Below is a small trained network, with its code and all its weights. Each question gives an input and a target symbol and asks what happens when units are switched off, that is, made to give their printed mean instead of their output.

import numpy as np


def w(rows, s, z=0):
    codes = np.array(rows[::2]) - 128.0
    scale = np.full(codes.shape[1], s)
    scale[-1] = z or s
    return codes * scale


def f(y):
    return y / 2 * (1 + np.tanh(0.7978845608 * (y + 0.044715 * y**3)))


def softmax(a):
    e = np.exp(a - a.max(-1, keepdims=True))
    return e / e.sum(-1, keepdims=True)


def log_softmax(a):
    a = a - a.max(-1, keepdims=True)
    return a - np.log(np.exp(a).sum(-1, keepdims=True))


def net(x, mask):
    ids = ['Θβεηξστφ'.index(c) for c in x.split()]
    T = len(ids)
    res = E[ids] + P[:T]
    u = 0
    for l in range(2):
        q, k, v = (res @ M[l].T for M in (Q, K, V))
        z = softmax(np.where(np.tri(T) > 0, q @ k.T / 3**0.5, -1e9)) @ v
        res = res + np.where(mask[u], z, O[l][:, -1]) @ O[l][:, :-1]
        u += 1
        y = f(res @ A[l][:, :-1].T + A[l][:, -1])
        res = res + np.where(mask[u : u + 4], y, B[l][:, -1]) @ B[l][:, :-1]
        u += 4
    return log_softmax(res[-1] @ U[:, :-1].T + U[:, -1])


Q, K, V, O, A, B = {}, {}, {}, {}, {}, {}
E = w([
[101,99,148,150,151],'Θ',
[131,80,107,143,88],'β',
[170,154,182,82,82],'ε',
[245,112,162,168,175],'η',
[127,112,142,95,89],'ξ',
[81,105,150,101,109],'σ',
[147,121,177,140,139],'τ',
[133,186,41,2,225],'φ',
],0.014)
P = w([
[156,26,254,133,203],'0',
[144,33,180,93,148],'1',
[134,60,164,110,126],'2',
[125,80,151,112,104],'3',
[121,98,143,120,92],'4',
[125,108,128,124,81],'5',
[123,114,109,120,70],'6',
[121,126,103,124,65],'7',
[126,127,78,124,58],'8',
[126,131,78,125,56],'9',
],0.0074)
Q[0] = w([
[90,106,134,80,99],'L0H0',
[190,126,127,148,235],'L0H0',
[107,142,129,152,254],'L0H0',
],0.0071)
K[0] = w([
[2,170,195,150,221],'L0H0',
[185,126,123,240,83],'L0H0',
[79,193,172,214,9],'L0H0',
],0.0043)
V[0] = w([
[100,202,94,105,118],'L0H0',
[141,3,197,126,82],'L0H0',
[115,177,42,143,177],'L0H0',
],0.011)
O[0] = w([
[152,151,76,193,48,55],'L0H0',
[193,3,124,73,218,254],'L0H0',
[82,254,145,158,26,40],'L0H0',
],0.0049,0.006)
A[0] = w([
[177,154,157,121,97,72],'L0N0',
[86,250,78,203,90,1],'L0N1',
[65,201,104,165,68,136],'L0N2',
[151,151,114,192,149,106],'L0N3',
],0.02,0.0095)
B[0] = w([
[121,153,176,95,159,138],'L0N0',
[120,200,140,144,91,185],'L0N1',
[161,41,111,102,163,254],'L0N2',
[143,5,155,79,199,103],'L0N3',
],0.023,0.0029)
Q[1] = w([
[148,1,154,76,135],'L1H0',
[119,170,175,182,95],'L1H0',
[111,179,104,244,196],'L1H0',
],0.034)
K[1] = w([
[58,131,127,177,51],'L1H0',
[156,166,65,67,150],'L1H0',
[135,160,69,137,252],'L1H0',
],0.036)
V[1] = w([
[114,155,85,114,118],'L1H0',
[128,112,149,150,117],'L1H0',
[128,54,254,188,57],'L1H0',
],0.0069)
O[1] = w([
[88,106,144,78,171,34],'L1H0',
[117,168,125,147,111,142],'L1H0',
[77,254,144,199,51,253],'L1H0',
],0.0053,0.004)
A[1] = w([
[55,117,138,179,27,81],'L1N0',
[5,102,114,230,112,159],'L1N1',
[137,135,134,197,93,255],'L1N2',
[65,75,106,132,117,139],'L1N3',
],0.025,0.0069)
B[1] = w([
[172,102,121,83,69,209],'L1N0',
[145,174,106,207,178,191],'L1N1',
[2,86,147,141,166,186],'L1N2',
[165,155,134,137,149,254],'L1N3',
],0.031,0.0057)
U = w([
[105,159,145,151,171,57],'Θ',
[111,16,26,150,125,2],'β',
[112,235,255,102,63,179],'ε',
[187,34,251,120,153,112],'η',
[146,67,93,92,7,90],'ξ',
[186,187,86,142,46,217],'σ',
[58,116,195,95,140,90],'τ',
[128,134,65,25,178,221],'φ',
],0.0068,0.008)

Each question gives the input, a string of symbols that net reads in full, and the target symbol t.
The units are the heads (3 rows each of Q, K, V and O) and the neurons (one row each of A and B). Each row of codes is followed by its name. A weight is (code - 128) times the scale printed after its matrix; where a second scale follows, it is the last column's (O, A, B and U).
mask holds one flag per unit, layer by layer, with each layer's heads first. A switched-off unit (its flag False) gives its mean, the last column of its rows in O or B, instead of its output. The means were averaged over made-up inputs and are rounded, as every weight is.
A unit's drop is (log p(t) with every unit on - log p(t) with that unit switched off) / (log p(t) with every unit on - log p(t) with every unit switched off).
The circuit of an input: a set's keep is (log p(t) with only the set's units on - log p(t) with every unit switched off) / (log p(t) with every unit on - log p(t) with every unit switched off). Starting from all 10 units, units are removed one at a time, each time the one whose removal leaves the highest keep (on an exact tie, the one counted first), for as long as the keep stays at least 0.8.
circuit, biggest first: the units of the circuit, biggest drop first
most important unit: the unit with the biggest drop
top k neurons: the k neurons with the biggest drops, biggest first
k most important neurons of layer l: the k neurons of layer l with the biggest drops, biggest first
drop when u is switched off: that unit's drop, to one decimal
input φ φ φ β, target β: most important unit : L0N1
input φ σ τ σ σ σ σ φ β, target η: 3 most important neurons of layer 1 : (L1N3, L1N1, L1N2)
input φ τ η Θ, target Θ: top 3 neurons : (L0N2, L1N1, L1N0)
input ξ φ τ ξ σ φ ξ φ η φ, target σ: top 4 neurons : (L0N2, L1N2, L0N3, L0N0)
input ε σ η η τ σ φ η σ, target σ: 3 most important neurons of layer 1 : (L1N1, L1N0, L1N3)
input φ τ σ σ, target σ: circuit, biggest first : (L1N0, L1N1, L0H0, L0N2)
input φ τ η τ β Θ β, target β: 2 most important neurons of layer 1 : (L1N2, L1N0)
input Θ Θ φ φ φ η η η φ, target σ: top 2 neurons : (L1N2, L0N2)
input σ φ τ, target τ: circuit, biggest first : (L1N2, L0N2, L1H0)
input Θ ξ φ τ Θ Θ Θ, target Θ: circuit, biggest first : (L1N1, L0N2, L1N2)
input ξ ε φ ξ Θ φ η ε β, target η: 2 most important neurons of layer 0 : (L0N2, L0N0)
input ξ ξ β τ φ φ τ σ, target η: top 4 neurons : (L0N2, L1N3, L1N1, L0N1)
input η ε φ ε ξ Θ Θ τ, target τ: 2 most important neurons of layer 0 : (L0N2, L0N3)
input Θ η φ ξ, target ξ: top neuron : (L1N0)
input σ ξ φ τ ε, target ε: drop when L0N2 is switched off : 0.2
input η φ Θ ξ ξ φ ξ σ, target η: drop when L1N3 is switched off : 0.5
input φ η ξ, target ξ: drop when L0H0 is switched off : 1.0
input Θ φ σ ε, target ε: drop when L0H0 is switched off : 0.4
